How the items are linked:
from | ~ ^ § ! * %
z255 | z129 z73 z172 z219 z244 z455
z614 | z576 z142 z683 z166 z526 z998
z90 | z613 z436 z420 z655 z840 z278
z52 | z244 z394 z29 z374 z129 z233
z872 | z139 z998 z533 z286 z357 z142
z882 | z793 z930 z840 z838 z420 z706
z37 | z172 z944 z129 z323 z29 z335
z840 | none z458 z882 none z90 z250
z942 | z286 z181 z370 z139 z174 z718
z374 | z403 z683 z142 z52 z345 z533
z944 | z837 z37 none z526 z166 none
z718 | z29 z842 z244 z259 z172 z942
z601 | z458 none z357 none z533 z345
z842 | z166 z718 z542 z576 z837 z181
z73 | none z255 z837 z250 z542 none
z403 | z374 z278 z259 z244 z219 z436
z793 | z882 z357 none none z998 z526
z455 | none none z174 z458 z370 z255
z172 | z37 z837 z255 z198 z718 z174
z278 | z683 z403 z576 z542 z250 z90
z613 | z90 z533 z998 none none z683
z345 | z219 z320 z323 z129 z374 z601
z394 | z542 z52 z166 z683 none none
z930 | z357 z882 z458 z174 z139 z198
z142 | z259 z614 z374 z29 z323 z872
z198 | z323 z706 z219 z172 z259 z930
z286 | z942 z388 z233 z872 z335 z29
z166 | z842 z29 z394 z614 z944 z388
z335 | z174 none none z357 z286 z37
z219 | z345 z250 z198 z255 z403 z458
z139 | z872 z420 z436 z942 z930 z259
z683 | z278 z374 z614 z394 z320 z613
z837 | z944 z172 z73 z706 z842 z838
z576 | z614 z259 z278 z842 z706 z420
z533 | z436 z613 z872 z233 z601 z374
z181 | z388 z942 z655 z420 z838 z842
z323 | z198 z526 z345 z37 z142 z357
z838 | none z174 none z882 z181 z837
z250 | z320 z219 z706 z73 z278 z840
z458 | z601 z840 z930 z455 z436 z219
z233 | z370 none z286 z533 none z52
z998 | z420 z872 z613 z388 z793 z614
z357 | z930 z793 z601 z335 z872 z323
z542 | z394 z244 z842 z278 z73 z655
z706 | z526 z198 z250 z837 z576 z882
z29 | z718 z166 z52 z142 z37 z286
z174 | z335 z838 z455 z930 z942 z172
z655 | none z370 z181 z90 none z542
z420 | z998 z139 z90 z181 z882 z576
z370 | z233 z655 z942 z436 z455 z244
z244 | z52 z542 z718 z403 z255 z370
z320 | z250 z345 z526 none z683 none
z129 | z255 none z37 z345 z52 none
z388 | z181 z286 none z998 none z166
z526 | z706 z323 z320 z944 z614 z793
z259 | z142 z576 z403 z718 z198 z139
z436 | z533 z90 z139 z370 z458 z403

The rows follow the links: the fewer symbols apart two items are, the more alike their rows tend to be.

Rows with their items:
(-264, 166, -256, -103, 841, 512, 76, 456, 929, -42, 66, 406, -121, -69, -437, 35, 160, -352, 206, -48, -280, 484, -148, -259, 95, -117, 540, -582, 7, 189, 428, 801, -117, -204, -126, 131, 67, 56, 547, -309, 242, -13, 606, 135, 42, 111, -316, -231, -480, 161, -269, -482, 300, -854, -35): z52
(-526, -81, -192, -951, -571, -43, -102, 163, -416, -37, -538, 524, 269, 792, 146, -836, 417, -668, 251, 94, -234, 53, -199, 542, 170, -102, -206, -233, 399, -386, -216, -77, -248, 624, -786, 14, -382, 262, 94, -218, 7, 768, 166, -48, 286, -240, 22, 55, 372, 298, 27, 104, 620, -324, 301): z942
(-179, 54, -459, -729, -508, -256, -513, -41, -311, -424, 236, -515, 218, -266, 359, 13, 175, -62, -10, -195, -152, -215, 376, -353, 581, 514, 200, 391, -700, 542, -408, -7, 303, 646, 387, -228, 268, 251, 192, -461, -111, -259, -558, -109, -738, -98, -281, 368, 210, -746, -116, -571, -352, 730, 139): z458
(292, -335, 339, 100, -774, -468, -32, -548, -642, 42, 84, -426, 101, -95, 299, 131, -136, 466, -287, 208, 458, -502, 111, 5, 73, 309, -579, 360, 152, -233, -326, -363, 50, 217, 280, 6, -342, -114, -618, 376, -337, 22, -499, -312, -105, -138, 45, 401, 379, -175, 463, 263, -339, 753, 19): z882
(618, -382, -175, -617, 31, -99, 114, -50, -156, 301, 981, 45, -76, -362, 48, -186, 265, 165, -7, 186, -198, -125, -5, -861, 578, 74, 393, 179, -48, -228, 278, -389, -262, 392, 180, -286, -321, 189, 1, -73, -362, 297, -732, -731, -288, -15, 426, -250, 60, -266, 737, -56, 380, 763, 49): z90
(665, 66, 330, 273, -458, 21, -267, -233, -15, -11, 529, -180, 16, -683, 139, 835, -361, 774, -235, 96, 280, -266, -49, -532, -241, 68, 128, 586, -158, 57, 126, -203, -54, 303, 541, 147, 265, 189, 106, 133, 283, -97, -356, 15, -217, 147, 194, -78, -122, -899, 241, -342, -259, 466, -147): z250
(550, 26, 337, 911, 397, -59, 118, -127, 357, -185, 522, -594, -366, -657, -193, 724, -330, 522, -351, 130, 160, -233, 103, -534, -319, 143, -18, 353, -278, 243, 309, 207, 213, -345, 638, -19, 405, -4, -186, 379, -68, -687, -228, 42, -172, 225, -47, 61, -120, -185, -26, -247, -496, 369, -157): z320
(-171, 284, 194, 113, -1128, 231, -328, 61, -455, -105, -777, 127, 470, 287, 270, 350, -383, 118, -200, -340, 285, 59, -87, 802, -454, 381, -375, -84, -214, 171, -328, -101, 184, 314, -286, 408, 356, -62, 324, 26, 362, 318, 443, 458, 141, -232, -145, 402, 223, -529, -590, -33, -155, -750, 71): z172
(-80, 688, -170, 593, 96, -414, 114, -434, -189, -491, -674, 19, 401, 237, -79, 307, -98, 258, 129, -424, 206, -10, 369, 292, -310, 235, -226, -8, -241, 489, -385, 172, 464, -971, 207, -86, 535, -363, -240, -79, 68, -731, 214, 466, 166, -12, -374, 508, -306, 269, -551, 624, -667, -1, -205): z323
(197, -61, 703, 491, -1184, 211, -287, -84, -329, 323, 28, 58, 90, -130, 267, 672, -439, 447, -599, 140, 457, -340, -416, 640, -676, 127, -629, 231, 205, -229, 284, -185, -132, 235, -206, 451, -138, -212, -57, 453, 48, 412, 160, 331, 248, -177, 57, -35, 525, -467, -69, 16, -257, -412, -1): z837
(798, 120, 263, -23, 190, -153, -38, -160, 326, 358, 975, 501, -198, -478, -77, 169, 2, 312, -7, 113, -339, 203, 25, -1034, 214, -165, 601, 85, -14, -214, 380, -370, -30, 198, 210, -121, -56, 321, 183, -192, 342, 198, -743, -36, -61, 326, 521, -520, -405, -323, 769, -1, 451, 308, -217): z278
(-107, 716, -236, 167, 965, -270, 534, -320, -132, -344, -551, 372, 147, 335, -446, -321, 23, -97, 283, -381, -30, 252, 355, -37, -136, -49, 412, -284, 19, 3, -334, 1, 108, -967, -122, -384, 135, 87, 23, -157, 262, -241, 130, 350, 498, -21, 218, 142, -622, 596, -32, 1050, -36, -401, -87): z142

Each walk starts at a row. The symbols on each line, taken left to right, move it on to the next item.
Answer with the item's row; about right is enough.
(-560, -177, -55, -468, -1052, -104, -445, 114, -718, -69, -703, -280, 391, 535, 417, -253, -125, -131, -22, 24, 26, -57, 25, 727, -20, 178, -506, 29, -96, -168, -427, 77, 57, 409, -42, 85, 100, -158, -142, 39, -24, 219, 151, 138, -74, -303, -358, 413, 546, -186, -540, -289, -389, -138, 275)
§ ! * ~ (-89, 71, -764, -360, 1131, -326, 301, 220, 540, -291, 120, -102, 16, -25, -266, -752, 579, -548, 461, -86, -332, 254, 321, -633, 486, -242, 563, -136, -225, 406, 27, 330, -11, -455, 218, -363, 267, 321, 176, -444, -150, -479, -200, -265, -237, 207, -342, 26, -432, 486, 57, 75, -87, 448, 22)
~ § ^ ! % ~ ! (513, 314, 118, 669, 813, -344, 658, -249, 116, -17, 105, 316, -310, -22, -449, 160, -13, 102, -13, 123, 150, 123, 86, -44, -331, -79, -84, -43, 501, -540, 295, -186, -242, -1073, -242, -132, -362, 43, -481, 398, -136, -122, -123, -17, 667, 201, 423, -292, -313, 798, 397, 1081, 261, -105, -260)
(-386, -453, -459, -955, -9, 344, -322, 661, 141, 123, 110, 405, 81, 24, 186, -594, 395, -463, 224, -69, -324, 163, -238, -130, 445, -203, 326, -557, -145, 15, 57, 170, -197, 705, -215, -135, -76, 252, 460, -495, -49, 408, 36, -288, -384, -254, 29, -277, 231, -294, 64, -814, 465, -390, 147)
^ § ~ ~ § (136, -780, 243, -725, -136, 363, -222, 462, 295, 522, 571, -120, -356, -161, 71, -204, 312, -132, 33, 390, -376, 145, -598, -361, 282, -154, 286, 4, 124, -276, 509, 162, -453, 808, -108, 185, -590, 148, 229, 178, -227, 668, -212, -359, -230, 134, 216, -529, 208, -147, 347, -706, 612, 173, 100)
! ! § * * (73, -476, 308, -539, -422, -15, -64, 100, -112, 448, 217, 93, -241, 157, 189, -607, 141, -338, 86, 371, -189, -73, -602, 502, -27, -199, -229, -254, 571, -747, 194, -444, -386, 537, -474, 264, -708, -118, -306, 322, -323, 900, -143, -348, 380, -244, 417, -331, 421, 231, 505, 227, 389, -33, 251)
(393, 226, 501, 1197, 22, -347, 420, -424, -182, -328, -61, -414, -105, -245, -132, 699, -459, 665, -351, 6, 457, -85, 310, 179, -470, 57, -495, 269, 127, 103, 44, -37, 184, -762, 253, 246, 173, -192, -559, 564, 61, -613, 225, 195, 243, 210, -156, 322, -133, 242, -18, 703, -463, 250, -229)
~ ~ ~ * (618, 366, 409, 287, -152, -392, 306, -318, -285, 452, 255, 624, 139, 125, 66, 113, -34, 172, -67, -90, 164, -101, -51, -156, -329, -172, 3, 165, 295, -502, 100, -746, -93, -18, -349, -103, -294, 259, -74, 296, 211, 471, -613, -48, 358, 159, 774, -253, -73, 53, 551, 944, 665, 94, -196)
! % ^ ~ ! (-352, 71, -666, -257, 835, -532, 395, -262, -147, -278, -484, -77, 39, 537, -213, -860, 427, -549, 443, -368, -217, 261, 479, 25, 266, -179, -117, -324, 193, 200, -369, -74, 296, -598, -286, -407, -6, -149, -324, -312, -385, -351, -109, -228, 244, -41, -95, 60, -126, 923, 44, 1023, -196, 273, 94)
(388, -227, -3, -259, -308, -399, 221, -326, -321, 343, 334, 175, -55, 345, 281, -539, 29, 24, 12, 270, -80, -424, -20, -191, 136, -48, -256, 102, 512, -569, -55, -791, -390, 72, -236, -396, -424, 150, -581, 170, -435, 522, -630, -443, 154, -107, 459, -348, 272, 176, 815, 774, 569, 591, -81)
§ ! ! % % ~ (438, -439, -127, -146, 1037, -124, 282, 157, 622, 212, 856, -355, -508, -438, -270, -361, 73, -153, 78, 377, -436, 54, 233, -717, 416, -75, 357, -218, 158, -36, 403, 83, -151, -198, 364, -271, -249, 159, -205, 106, -649, -350, -514, -446, -109, -31, 107, -402, -259, 346, 543, -130, 105, 646, 16)
^ % % ! (-560, -480, -349, -500, 1055, 472, -43, 676, 622, -27, -59, -85, -303, -209, -282, -622, 516, -563, 312, -66, -475, 407, -129, -236, 501, -274, 347, -569, -71, 218, 235, 621, -314, -40, -55, -3, -90, 15, 384, -503, -385, -159, 381, -345, -14, -69, -458, -246, -264, 261, -205, -743, -16, -490, 5)
(494, -62, 116, 520, 1224, 61, 174, -157, 717, 120, 694, 107, -413, -494, -534, 154, -76, 51, 26, -116, -233, 117, -42, -783, 63, -237, 568, -57, 19, 110, 514, 39, -197, -538, 244, -379, 17, 150, -15, 42, -11, -304, -263, -12, 162, 377, 251, -358, -499, 496, 422, 250, 112, 197, -187)
! ^ ~ ! (262, 438, -295, -493, 401, 80, -140, 15, 105, 24, 297, 915, 224, -54, -10, -147, 224, 135, 290, -447, -316, 144, 195, -695, 311, 17, 965, -25, -543, 237, -118, -439, 202, 234, -63, -398, 71, 493, 631, -481, 681, -3, -708, 111, -53, 254, 378, -363, -545, -676, 13, -109, 693, -34, -115)
~ * § § (97, 204, -246, 490, 524, 113, -149, -58, 305, -264, 37, -312, 45, -330, -256, 594, -277, 383, -73, -226, 190, -188, 463, -439, -74, 111, 259, 66, -580, 788, -104, 336, 251, -473, 615, -145, 612, 113, 211, -149, 203, -832, 78, 401, -248, 262, -469, 425, -520, -160, -607, -110, -583, -2, -121)
(-420, -227, -218, -573, -836, 404, -883, 295, -232, -62, -36, -165, 88, -49, 309, 17, 203, -155, -17, 78, -30, -27, 8, 89, 351, 357, -150, 106, -445, 349, -134, 216, -101, 1056, 258, 227, 306, 184, 287, -352, -126, -178, 270, -232, -539, -240, -469, 185, 351, -726, -463, -1055, -213, 15, 236)
* ! ! ! (-147, 1, -647, -850, 275, -151, -69, 147, -91, -114, 168, 272, 212, 29, 191, -836, 541, -318, 365, -130, -411, -207, 227, -714, 562, 152, 504, -146, -269, 309, -461, -184, 277, 388, 239, -356, 63, 372, 478, -627, 76, 70, -660, -353, -382, 117, 184, 28, -163, -353, 344, -203, 418, 552, 123)
% % * ~ § ^ ^ (-465, 207, -345, 257, 173, -623, 132, -195, -495, -413, -457, -617, 287, 302, 163, -238, -75, -54, 170, -167, 502, -328, 422, 111, 182, 246, -454, 110, -42, 548, -590, 164, 324, -496, 332, -231, 573, -256, -633, -28, -553, -707, 165, -95, -178, -118, -570, 575, -72, 342, -284, 514, -738, 504, 40)
(69, 761, -310, -19, -11, -384, 346, -284, -709, 96, -223, 985, 481, 577, 77, -373, 120, -37, 303, -361, 102, 11, 88, -72, -194, 108, 413, -176, -74, -163, -558, -590, 214, -177, -330, -390, -59, 135, 291, -288, 682, 362, -315, 560, 406, -112, 519, -76, -159, -61, 57, 870, 422, -249, -131)
* § ! * * (-249, 143, 233, -216, -672, 556, -643, 484, 75, -53, -45, 211, 249, -226, 44, 727, -114, 213, -100, -291, 71, 153, 19, 34, -155, 284, 243, 167, -407, 327, 137, 309, 173, 618, 238, 318, 285, 345, 738, -407, 562, 9, 302, 437, -288, -124, -268, 66, 26, -1050, -658, -1183, -50, -513, -85)
* * § § ~ * § (-412, 325, -97, 205, 428, 149, 489, 47, 175, -37, -598, 475, -50, 391, -443, -151, 153, -478, 128, -147, 28, 453, -295, 464, -213, -78, 26, -283, 121, -110, 77, 315, -128, -465, -708, 71, -120, -31, 72, -121, 336, 236, 729, 520, 655, -63, -76, -69, -2, 799, -431, 240, 119, -1077, 118)
(-95, 139, -171, -467, -4, 575, -288, 545, 334, 179, 72, 750, 157, -72, -46, -244, 262, -93, 22, -266, -453, 454, -374, -234, 215, 24, 750, -155, -250, 155, 266, 190, 31, 478, -228, 48, -78, 413, 905, -538, 442, 658, 141, 434, 62, -120, 208, -500, -53, -376, -191, -688, 622, -816, 56)
§ ^ § § (310, -127, 663, 95, -302, 378, 93, -49, -283, 325, 77, 567, -154, 41, 157, 150, -76, 93, -151, 291, -153, 197, -651, 380, -594, -224, 2, -48, 739, -703, 450, -522, -302, 281, -583, 64, -715, 3, -62, 381, 296, 790, 125, -28, 477, -58, 587, -475, 403, 168, 269, 258, 734, -421, -215)
^ % ~ * (-1008, -323, -274, -63, -404, -10, -92, 188, -192, -291, -840, -526, 164, 407, 1, -117, -153, -314, 78, 227, 12, -7, 79, 808, -8, 102, -636, -213, 71, 225, -101, 457, 81, -220, 109, 161, 221, -415, -355, 113, -471, -334, 651, -71, -62, -279, -693, 420, 106, 481, -650, -70, -576, -267, 108)
(-920, -275, -394, -212, 559, 159, 329, 475, 42, -74, -520, -4, 91, 604, -273, -857, 378, -795, 136, 56, -209, 364, -49, 652, 179, -280, -334, -560, 285, -111, -71, 354, 118, -317, -520, -4, -203, -331, -235, -110, -297, 56, 699, -92, 227, -205, -354, -112, 96, 836, -213, 212, 2, -478, 86)
§ % ^ § * * (413, -271, 435, 663, 446, 167, 443, -3, 565, 71, -199, 288, -502, 138, -367, 177, -87, -13, -245, 108, 41, 340, -449, 406, -540, -401, -323, -294, 698, -584, 561, 226, -370, -500, -585, 207, -463, -224, -114, 500, 41, 211, 566, 178, 678, 29, 160, -308, -105, 914, 2, 318, 141, -746, -145)
* ! ~ ! § (268, -378, 666, 214, -714, 458, -627, 119, 254, 394, 490, -468, -275, -528, 286, 768, -334, 314, -419, 167, 20, -4, -365, 130, -212, 39, 170, 269, -162, -29, 276, 156, -35, 719, 456, 412, 94, 73, 206, 408, 283, 145, 155, 209, -233, 84, 86, -179, 237, -940, -140, -1006, -11, -255, 167)
